Below is a small trained network, with its code and all its weights. Each question gives an input and a target symbol and asks what happens when units are switched off, that is, made to give their printed mean instead of their output.

import numpy as np


def w(rows, s, z=0):
    codes = np.array(rows[::2]) - 128.0
    scale = np.full(codes.shape[1], s)
    scale[-1] = z or s
    return codes * scale


def f(y):
    return y / 2 * (1 + np.tanh(0.7978845608 * (y + 0.044715 * y**3)))


def softmax(a):
    e = np.exp(a - a.max(-1, keepdims=True))
    return e / e.sum(-1, keepdims=True)


def log_softmax(a):
    a = a - a.max(-1, keepdims=True)
    return a - np.log(np.exp(a).sum(-1, keepdims=True))


def net(x, mask):
    ids = ['ΓΘΞΣΩαδεζημπφψ'.index(c) for c in x.split()]
    T = len(ids)
    res = E[ids] + P[:T]
    r = res
    for j in range(3):
        rows = slice(3 * j, 3 * j + 3)
        q, k, v = (r @ M[0][rows].T for M in (Q, K, V))
        z = softmax(np.where(np.tri(T) > 0, q @ k.T / 3**0.5, -1e9)) @ v
        o = O[0][rows]
        res = res + np.where(mask[j], z, o[:, -1]) @ o[:, :-1]
    y = f(res @ A[0][:, :-1].T + A[0][:, -1])
    res = res + np.where(mask[3:27], y, B[0][:, -1]) @ B[0][:, :-1]
    return log_softmax(res[-1] @ U[:, :-1].T + U[:, -1])


Q, K, V, O, A, B = {}, {}, {}, {}, {}, {}
E = w([
[115,113,131,129,153,108,147,195,153,225,69],'Γ',
[52,121,176,180,99,88,114,163,141,124,128],'Θ',
[81,77,145,121,139,160,147,139,77,207,152],'Ξ',
[137,125,160,201,191,113,188,182,125,83,89],'Σ',
[105,171,129,132,200,125,133,193,170,100,130],'Ω',
[86,143,46,188,94,165,150,124,141,86,82],'α',
[245,106,251,78,94,113,167,218,168,106,192],'δ',
[96,55,110,66,126,167,123,132,130,66,101],'ε',
[153,123,126,187,108,154,68,220,93,166,134],'ζ',
[112,197,108,179,78,190,147,195,152,182,91],'η',
[156,147,115,115,88,122,105,226,119,132,52],'μ',
[94,159,120,100,108,175,133,181,73,105,133],'π',
[137,178,75,204,91,145,86,190,64,107,135],'φ',
[148,81,102,161,132,141,64,181,102,71,133],'ψ',
],0.018)
P = w([
[140,203,251,127,200,235,36,21,66,155,10],'0',
[110,161,200,103,174,163,68,49,72,160,46],'1',
[118,157,178,110,168,143,85,72,90,158,67],'2',
[121,140,170,105,162,139,95,94,100,145,91],'3',
[126,132,157,106,155,137,106,117,108,142,109],'4',
[128,122,146,107,143,137,118,131,121,132,119],'5',
[130,115,135,110,129,135,126,147,131,129,132],'6',
[133,107,125,111,123,132,133,160,143,120,144],'7',
[133,100,112,112,116,128,141,170,152,114,154],'8',
[130,91,102,117,106,126,146,186,158,109,161],'9',
[129,82,90,121,93,124,151,197,165,104,170],'10',
[134,78,92,121,93,115,164,205,179,94,182],'11',
[125,69,77,138,80,118,165,216,182,90,186],'12',
],0.012)
Q[0] = w([
[210,150,29,141,85,157,87,147,54,139,125],'h1',
[132,130,85,90,156,146,196,31,162,128,78],'h1',
[131,150,114,143,49,250,83,212,83,97,61],'h1',
[102,108,199,146,67,146,112,165,133,108,164],'h2',
[98,105,150,181,206,132,180,183,130,90,80],'h2',
[202,96,97,99,110,113,179,148,113,157,138],'h2',
[166,211,137,200,79,122,95,136,146,61,141],'h3',
[92,48,134,87,134,170,111,111,78,28,124],'h3',
[95,76,140,151,139,164,128,212,117,141,135],'h3',
],0.011)
K[0] = w([
[234,175,248,162,133,125,152,46,159,90,178],'h1',
[87,162,185,139,249,87,191,92,73,152,85],'h1',
[234,130,123,88,9,80,225,154,174,93,234],'h1',
[110,66,36,132,147,133,200,242,133,120,140],'h2',
[130,81,79,122,83,81,169,165,191,122,254],'h2',
[13,134,166,159,177,168,50,147,111,129,72],'h2',
[62,118,4,215,115,184,157,213,123,84,80],'h3',
[108,98,125,50,80,122,87,25,122,21,182],'h3',
[158,103,50,59,136,96,207,179,91,193,176],'h3',
],0.0086)
V[0] = w([
[108,155,105,77,88,142,237,99,92,73,45],'h1',
[153,10,133,90,160,112,67,107,131,59,99],'h1',
[185,144,70,139,107,114,97,184,40,100,115],'h1',
[182,143,37,101,224,255,162,188,102,146,133],'h2',
[198,114,211,99,24,245,208,148,112,139,98],'h2',
[91,163,126,60,89,155,18,138,233,177,163],'h2',
[164,131,118,137,144,65,98,161,245,127,41],'h3',
[192,68,71,201,146,139,173,73,116,219,92],'h3',
[60,55,112,117,76,87,117,179,143,150,153],'h3',
],0.0087)
O[0] = w([
[102,152,146,14,52,145,165,118,143,35,62,48],'h1',
[93,24,176,126,147,134,6,82,152,59,126,112],'h1',
[201,150,124,155,77,1,72,92,69,109,113,164],'h1',
[26,103,75,11,225,25,147,148,144,199,98,38],'h2',
[232,48,131,73,107,136,118,191,124,207,112,159],'h2',
[125,221,182,65,88,139,14,111,214,177,217,78],'h2',
[157,150,127,166,148,137,86,172,228,169,41,158],'h3',
[113,77,174,166,77,70,222,28,210,169,131,3],'h3',
[144,159,200,61,193,205,142,57,94,151,61,157],'h3',
],0.0081,0.0027)
A[0] = w([
[125,114,170,151,132,105,145,96,217,167,96,98],'n1',
[118,87,77,110,91,117,167,60,156,119,209,1],'n2',
[91,175,89,119,107,141,141,70,122,121,64,155],'n3',
[130,112,125,126,149,140,135,144,155,165,145,98],'n4',
[132,108,73,142,88,121,139,98,220,141,112,28],'n5',
[94,136,110,107,68,110,171,120,172,64,132,133],'n6',
[138,111,118,98,177,109,136,128,113,143,99,138],'n7',
[173,173,116,125,95,57,105,112,155,97,78,62],'n8',
[104,88,155,93,145,182,114,129,152,88,106,70],'n9',
[185,150,131,140,151,94,124,129,124,132,154,60],'n10',
[128,101,53,140,86,98,116,124,133,81,172,129],'n11',
[124,131,48,153,103,153,112,131,106,141,159,92],'n12',
[103,137,87,119,139,151,90,88,118,170,115,114],'n13',
[129,103,145,90,109,81,122,176,166,134,173,113],'n14',
[112,116,194,116,102,107,151,103,115,174,94,114],'n15',
[162,158,123,128,182,130,132,121,158,98,154,166],'n16',
[137,126,61,79,116,149,124,86,121,87,160,46],'n17',
[177,194,81,105,196,183,121,8,95,139,67,64],'n18',
[198,113,133,116,131,126,129,144,134,121,119,119],'n19',
[147,196,167,149,139,162,128,80,109,109,116,139],'n20',
[143,122,154,137,137,149,124,110,73,128,115,106],'n21',
[129,149,77,105,149,145,124,155,136,133,149,26],'n22',
[117,150,126,83,101,128,89,119,154,153,204,149],'n23',
[82,121,91,185,22,140,118,115,159,106,149,95],'n24',
],0.013,0.0072)
B[0] = w([
[172,166,134,108,156,152,121,124,69,116,96,194],'n1',
[163,192,167,156,179,45,77,239,143,64,70,142],'n2',
[145,103,77,92,146,118,96,125,150,148,118,158],'n3',
[96,127,148,148,121,145,134,118,108,97,121,173],'n4',
[71,80,144,153,95,41,108,182,104,98,172,147],'n5',
[168,104,96,132,182,135,128,140,136,133,183,161],'n6',
[117,148,141,151,71,147,92,99,141,128,147,221],'n7',
[80,143,153,178,84,156,122,117,185,93,133,175],'n8',
[139,133,153,150,116,69,179,144,138,179,113,218],'n9',
[125,149,119,118,143,90,144,112,109,134,105,161],'n10',
[123,198,180,119,137,150,145,77,137,99,131,162],'n11',
[145,125,151,117,144,86,156,96,170,113,115,164],'n12',
[145,141,94,90,123,114,117,109,186,132,130,142],'n13',
[114,109,83,161,151,145,150,126,106,113,85,205],'n14',
[150,149,100,140,133,174,142,81,160,111,134,199],'n15',
[123,129,160,130,103,108,113,126,119,147,158,191],'n16',
[134,170,166,207,162,130,115,138,127,120,135,145],'n17',
[112,70,157,45,82,2,97,90,192,140,43,127],'n18',
[74,138,119,131,131,155,92,120,146,138,153,206],'n19',
[97,117,93,84,155,95,137,117,126,147,108,254],'n20',
[134,84,128,148,80,107,143,133,143,114,134,217],'n21',
[143,87,156,179,107,141,143,120,119,132,112,155],'n22',
[139,172,140,76,106,140,75,124,155,191,145,176],'n23',
[214,150,155,111,143,134,145,150,141,118,164,242],'n24',
],0.011,0.0055)
U = w([
[155,167,151,107,215,188,132,77,135,141,19,117],'Γ',
[211,144,225,175,145,164,133,233,139,114,206,160],'Θ',
[57,77,138,100,121,180,181,4,117,183,172,254],'Ξ',
[72,79,108,198,201,128,183,184,88,74,80,155],'Σ',
[6,177,123,106,255,116,115,187,166,140,139,152],'Ω',
[191,105,42,66,170,116,127,126,210,81,92,158],'α',
[170,66,83,144,113,180,81,147,131,169,100,76],'δ',
[129,71,192,54,132,66,121,149,177,137,45,118],'ε',
[179,121,98,177,160,58,94,110,92,210,120,77],'ζ',
[152,174,74,123,86,118,199,176,164,199,90,69],'η',
[119,128,102,138,61,152,91,124,192,87,84,66],'μ',
[122,137,82,14,104,104,110,179,25,80,96,175],'π',
[126,178,114,141,98,76,149,93,136,108,113,84],'φ',
[134,75,148,132,189,121,32,67,117,63,119,81],'ψ',
],0.0046,0.0064)

Each question gives the input, a string of symbols that net reads in full, and the target symbol t.
The units are the heads (3 rows each of Q, K, V and O) and the neurons (one row each of A and B). Each row of codes is followed by its name. A weight is (code - 128) times the scale printed after its matrix; where a second scale follows, it is the last column's (O, A, B and U).
mask holds one flag per unit, heads first, then neurons. A switched-off unit (its flag False) gives its mean, the last column of its rows in O or B, instead of its output. The means were averaged over made-up inputs and are rounded, as every weight is.
A unit's drop is (log p(t) with every unit on - log p(t) with that unit switched off) / (log p(t) with every unit on - log p(t) with every unit switched off).
The circuit of an input: a set's keep is (log p(t) with only the set's units on - log p(t) with every unit switched off) / (log p(t) with every unit on - log p(t) with every unit switched off). Starting from the 12 units with the biggest drops (on a tie, the unit counted first), units are removed one at a time, each time the one whose removal leaves the highest keep (on an exact tie, the one counted first), for as long as the keep stays at least 0.8.
circuit, biggest first: the units of the circuit, biggest drop first
unit that matters most: the unit with the biggest drop
top k neurons: the k neurons with the biggest drops, biggest first
which heads matter: for each layer, one digit per head in row order, 1 if its drop is at least 0.15 and else 0, layers parted by /
drop when u is switched off: that unit's drop, to one decimal
input Ω Ξ Θ Θ Γ Ξ, target Θ: unit that matters most : n2
input Ω ε φ Θ Ω Θ φ Θ Θ π Θ, target π: which heads matter : 101
input Σ δ Ω Γ Θ Θ Θ Θ μ Θ Θ Θ ε, target Θ: which heads matter : 010
input Ω Ω π, target π: which heads matter : 101
input Ξ Θ Θ, target Θ: which heads matter : 010
input Ξ φ Σ Θ Θ ζ, target ζ: which heads matter : 100
input Θ π Ω Ω, target Ω: which heads matter : 011
input Θ Σ Θ, target Σ: which heads matter : 110
input Θ Ω Θ, target Ω: circuit, biggest first : n20, h1, h2
input Θ α α Θ Θ α, target Θ: circuit, biggest first : n24, h2
input Θ ε Θ, target ε: which heads matter : 100
input ε Θ Σ α Θ Σ ε δ, target Σ: which heads matter : 010
input Σ Θ η Σ Ω π, target π: which heads matter : 100
input Θ Ξ φ, target φ: which heads matter : 101
input Σ Σ Ξ Ω η ζ, target ζ: which heads matter : 100
input Θ ψ Θ, target ψ: which heads matter : 100
input Θ Ξ Θ α, target α: top 2 neurons : n3, n24
input η π Σ ε α, target α: which heads matter : 100
input δ ζ Ξ Θ Θ Θ π Θ Σ Σ Σ Ξ, target Σ: circuit, biggest first : n14, h3
input Σ Θ Θ Θ Θ Σ Σ ε Ω ε Θ Θ ε, target Θ: unit that matters most : n17
input Θ ε Θ Σ Θ Θ Γ Θ Ω Θ Ξ, target Ξ: unit that matters most : h3
input ψ Θ Θ α Σ Θ Ξ Σ Σ Ω Σ Σ Ξ, target Σ: circuit, biggest first : n2, h2, h3
input Σ Σ Θ, target Θ: circuit, biggest first : h3, n24, n20
input Θ Ω Θ Θ δ Ξ, target Θ: top 2 neurons : n20, n14
input Θ Ω Ξ Ξ Θ Θ Θ Θ Ξ μ Γ ψ, target ψ: drop when h1 is switched off : 1.0
input Σ Ω Θ Ξ Ω Ω Σ Θ Ξ Θ, target Ξ: drop when h1 is switched off : 0.1
input Θ Θ Θ Σ, target Σ: unit that matters most : h2
